Where the symbols take the items:
*: z920->z333, z627->z702, z485->z920, z36->z523, z933->z76, z415->z276, z117->z582, z624->z39, z849->z283, z764->z696, z41->z472, z294->z176, z844->z585, z56->z294, z505->z578, z76->z505, z758->z90, z90->z195, z195->z692, z891->z844, z827->z495, z614->z164, z702->z169, z696->z693, z585->z516, z786->z41, z276->z446, z523->z811, z108->z59, z582->z869, z446->z827, z869->z810, z578->z849, z59->z627, z333->z117, z176->z891, z358->z108, z164->z56, z516->z933, z495->z310, z283->z944, z692->z624, z169->z485, z810->z415, z944->z758, z39->z786, z310->z614, z472->z764, z693->z36, z811->z358
%: z920->z41, z627->z692, z485->z786, z36->z849, z933->z415, z415->z523, z117->z764, z624->z891, z849->z495, z764->z76, z41->z516, z294->z920, z844->z582, z56->z485, z505->z446, z76->z276, z758->z164, z90->z56, z195->z294, z891->z117, z827->z108, z614->z702, z702->z624, z696->z505, z585->z869, z786->z585, z276->z811, z523->z283, z108->z90, z582->z696, z446->z358, z869->z693, z578->z827, z59->z195, z333->z472, z176->z333, z358->z758, z164->z169, z516->z810, z495->z59, z283->z310, z692->z176, z169->z39, z810->z36, z944->z614, z39->z844, z310->z627, z472->z933, z693->z578, z811->z944
§: z920->z39, z627->z90, z485->z624, z36->z505, z933->z869, z415->z693, z117->z41, z624->z294, z849->z446, z764->z516, z41->z844, z294->z169, z844->z333, z56->z702, z505->z415, z76->z810, z758->z310, z90->z614, z195->z164, z891->z920, z827->z811, z614->z59, z702->z195, z696->z933, z585->z117, z786->z891, z276->z36, z523->z578, z108->z944, z582->z472, z446->z523, z869->z764, z578->z276, z59->z758, z333->z786, z176->z485, z358->z283, z164->z627, z516->z582, z495->z358, z283->z827, z692->z56, z169->z692, z810->z696, z944->z495, z39->z176, z310->z108, z472->z585, z693->z76, z811->z849

The rows follow the links: the fewer symbols apart two items are, the more alike their rows tend to be.

Each row is also shifted at random along 3 hidden directions that mean nothing.

Row, then item:
  98    -4    25    12   -12    61    23   -34   -61    32    36    28   -18    12    55     4   -25   -30     5    21   -48    -4   -49    -5    12     6    50   -34     0   -47    40    68    10   -24   -38    37    23   -22    -4   -55    10   -49    16    10   -17     5   -21    -7   -23   -28 -> z933
  32    32     4    47   -11    36    14   -31    -6   -51    33    34   -13    10   -22   -11    31   -21   -15     5   -46   -39     1    -7   -34   -21     1   -67   -18   -33   -11     2     1   -21    22    24    10    -6    10   -37   -35    38     7    46    43     2    42    46   -32    29 -> z446
 103     0   -31    31   -18    18   -13   -42    26   -35     0   -19    30    14    -6    -4   -22   -66   -26   -20    16   -57   -25    41   -14    37   -19    10   -29   -37    42    17    64     5     5    24   -47   -14   -37   -84   -39    61   -11    23    -8    44     1    24   -32   -18 -> z310
  40    -6    -9    11    -6    -5   -32   -40    23   -38    -1   -23    20    18   -26    15     9    25   -33   -37     4   -47    27    44   -23    17   -59   -12    -2   -12     0    11    18   -22   -27    24   -22    21   -19    34   -60    73    11    29    12   -25    22    44    -1     6 -> z758
 -18   -17   -14   -48    16   -18   -37   -11   -10    28   -52    25    18   -39    16   -40    32   -68    34   -48    14    43   -34    36    33    29   -51    42    -8    46    17     2    14     9    43    -5   -28    -1    -6   -68   -51    11   -29   -13   -30    59    24   -21    28    35 -> z624
 -78    50    13    28    -6    18    55    49     9   -21    26    20   -10     1   -26   -28    15   -14    17    57    -7    13    -8   -64   -35   -46    49   -29   -33    -6   -21   -39   -14    32    52   -14    22   -24    38   -41    45   -27    -7    18    45    16    10    11   -31    22 -> z505
   2    11    27     2     0    46     7   -12   -50    16    21    48   -30   -11     9   -14    40     2    19    35   -76     9   -15   -17     8   -31    19   -59     2     0   -10    30   -31   -38   -10    33    43    -6    32   -11   -12   -34    15    24    30   -28    13    27   -10    35 -> z810
 -38    35   -22    18     3    -5    -9    17    18     2    -5    14    70   -13   -59   -19    -2   -35    15    49    17   -21   -36   -39   -23    10    -6    -7   -35   -16    -2   -35     0    27   -12    39   -17   -31    46   -55   -60    39   -18    42    49   -12   -23    48   -26    30 -> z827
 -47   -12    11   -26    16    42     0   -40   -44     9   -15    53   -52   -16    48   -31    38   -63    13   -52   -51    36   -23    36    36     1    -4   -14     4    24    18    45    10   -29    52   -22    15     6   -28   -76     1   -43    -5   -19   -41    64    50   -20    18    33 -> z844
  14    41    15    52   -21    21    59    18     6   -49    47    -1   -33    30   -19     9    -7     5   -13    33   -18   -22    13   -32   -36   -29    58   -46   -26   -33    -6   -11     3    13    23   -10     9   -11     6     6    52   -12     6    12    44    -1     9     4   -42   -14 -> z276
  55   -36    15   -33    15     0    -9    33   -35    87   -19     4    26   -18    17    -5   -25    12    46    45     5    49   -43   -50    40     7    27    39    26    10     3    18   -35     6   -51    18    38   -20    35    11    26   -72     1   -23   -12   -35   -68   -45    17   -15 -> z472
-160   -33    -2   -61    21   -46   -28    27     9    50   -43   -22    12   -16     1     5    -3    34    15    -7    31    31     7     6    36    15   -17    46    23    46   -12   -14   -26    10   -19   -21    -2    15     3    50     3   -10     1   -27   -27   -12   -24   -27    41     0 -> z176
  58    21   -31    51   -31    -6    17    -6    43   -49    13   -47    24    23   -29     6   -41   -27   -31     2    41   -39    -1    14   -39    11     7    10   -33   -35    13   -25    49    24    15    -2   -43   -18   -17   -37    11    53   -10    18    17    19    -7    28   -36   -40 -> z944
 -12   -31   -11   -46    13    -7   -51   -36   -11    20   -45    13     5   -19    14   -14    26   -28     9   -66     0    16    -8    57    32    32   -59    29    12    30     6    24    15   -27     6     1   -15    22   -29   -24   -52    21   -14   -14   -39    32    28   -11    26    27 -> z294
 101     5    24    -4    -1    -3    44    40   -19    16    18     3   -49     0    38     2   -10    14    17    27   -10    35     2   -51     9   -25    62     0     9    12     0     1   -20    11    13   -38    31    -3     7    24    90   -73     9   -44   -20     6    -7   -42    -3   -29 -> z516
  14   -29    26   -40    17     5   -19    -1   -51    73   -17    31     2   -29    32   -14    19     6    45     7   -31    41   -15    -6    52     7    -7     9    31    25    -6    39   -43   -24   -41    12    43     3    19     9   -20   -49     8   -18   -24   -20   -16   -22    35    23 -> z117
  82     6   -28    40   -23     2     4   -21    28   -45    19   -44    33    33   -14    24   -48    -5   -42   -12    27   -59    -2    30   -32    22    -5     8   -16   -40    26     0    46    12   -18    22   -34     0   -31    -8   -13    62     0    26    -1    -9    -9    23   -27   -37 -> z108
  42    28     6    32     6    17     0   -12     3   -29    19    27     2    -9   -36    -5    43    12    -2    10   -41   -31     2    -2   -25   -20   -17   -66   -17   -14   -26   -13   -12   -25    -5    32    13     1    31     6   -53    34    16    47    47   -30    29    51   -21    41 -> z849

Start, symbols taken left to right, then the item you end at.
Answer with the item's name.
  10    55     7    38   -11    18    63    46    23   -45    40    13   -23    15   -15   -15    -6   -24     1    50   -11    -4    -2   -47   -41   -38    65   -31   -33    -8    -7   -38    -2    33    56   -14     5   -23    24   -29    59   -19    -5    13    39    13    18    11   -34     4
§ % § => z523
 -32   -12   -28    -4     1    -6   -55   -42    21    -2   -17   -11    62    -7   -39     0    11     1   -10   -20    14   -37    -3    40    -7    30   -64    -5     1   -14    -1    -4     8   -14   -51    44   -21     9    -8     1   -94    74    -9    37    14   -12    -5    38    12    11
§ § => z310
  55    43    22    66   -21    32    52     9     2   -88    58    25   -77    25   -15    10    28    20   -30    -3   -45   -31    52   -18   -54   -54    38   -73   -18   -19   -21    -7     1    -5    50   -33    12    16     2    19    41     7    12    13    43     3    58    28   -34     8
* * => z283
   4    -5    22     8    -4    55    11   -38   -55    37    29    39    -9     5    24     3    -9    -9    12    30   -60   -10   -41   -12    13    17    34   -41    13   -43    29    76   -14   -39   -52    55    45   -14    10   -19   -17   -45    24    27    -7   -35   -22    11   -15    -7
% * § => z276
  54   -18    30    16    -7    35    26   -20   -46    35    42    -9   -23    19    48    35   -43    42    -8    27   -38   -13   -11    -8    15    -4    45   -27    29   -51    28    69   -14   -24   -77    31    38     2     0    53    41   -71    42    -3   -21   -45   -53   -18   -12   -59
* % § => z505
 -19     7     5    44   -23    45    17   -34   -10   -23    43   -12     7    27   -11    28   -20    32   -37    21   -23   -63     2    -9   -30     8     8   -50    -8   -67    13    27    -4   -29   -79    55    12    -5     6    27   -27    16    34    54    38   -56   -15    36   -39   -24
% % § % => z90
 -37    12    16    -6    10    37    11     4   -48    34    25    41    11   -21   -10   -22    28    -5    39    40   -59    25   -21   -45     6   -15    17   -50    -3    -8   -13    15   -38   -17   -17    34    48   -21    55   -17   -25   -26     5    27    25   -31   -13    19   -23    36
§ § => z696
 -19   -21    -2   -57    19   -40   -42    10     4    30   -47     6    -1   -31    -7   -10    35     9    27   -29    18    42    15    16    31     1   -42    32    22    65   -18   -22   -29     4    22   -28    -7    19    -2    27   -11    -6   -11   -35   -26    15    19   -19    55    37
§ § => z294
  90   -24    26   -49    23   -12   -17    33   -43    76   -10    24    -1   -34    29    -8     9    26    39    29   -22    56   -10   -38    43    -4    -4    20    34    31   -14    19   -43    -6   -24     0    44    -3    30    36    13   -66    -2   -25   -13   -27   -34   -28    37    13
* % * § => z693
  52   -33    28   -41    12    11   -19   -21   -53    50   -16    42   -38   -24    43    -1    42    19    30   -25   -52    36     2    10    44    -2   -17   -13    36    29    -9    45   -30   -43   -11    -7    34    22    -4    22    -4   -45    11   -19   -19   -11    11   -23    31    25
* * § => z516
 -67    24   -18    27    -5   -23     7    29    54   -13     7   -40    61     2   -51     0   -31    19   -15    48    58   -38    -2   -41   -42    -4    16    10   -20   -25     0   -53     7    40   -30    23   -21   -14    27    13     0    39    -4    33    33   -29   -40    29   -25   -13
* % => z90
  57    12    24   -18    13    -5    35    56   -12    11     4    26   -49    -7    26   -22    21   -13    48    21    -7    61     2   -52    10   -37    49     7     7    47   -16   -24   -22    23    66   -54    21   -12    13   -10    87   -72    -5   -38   -14    36    15   -56    12    16
* * => z810
  -8     3    35     8     3    20    38    22   -27   -16    51    -5   -81    25    35    22    -5    66   -16    18   -39    11    55   -27     1   -40    53   -36    17     3   -24    18   -38    -4   -11   -41    46    30    -2    99    87   -74    48   -24     4   -37     0   -29     0   -31
% § => z810
 -25    18   -22    18    -8   -15     4    23    31    12     0   -16    73    -7   -65   -19   -21   -22    10    56    42   -19   -36   -40   -33    15    -2    13   -27   -19     0   -47    15    34   -11    39   -18   -32    48   -37   -33    49   -22    33    38   -15   -35    36   -20    14
§ % => z108
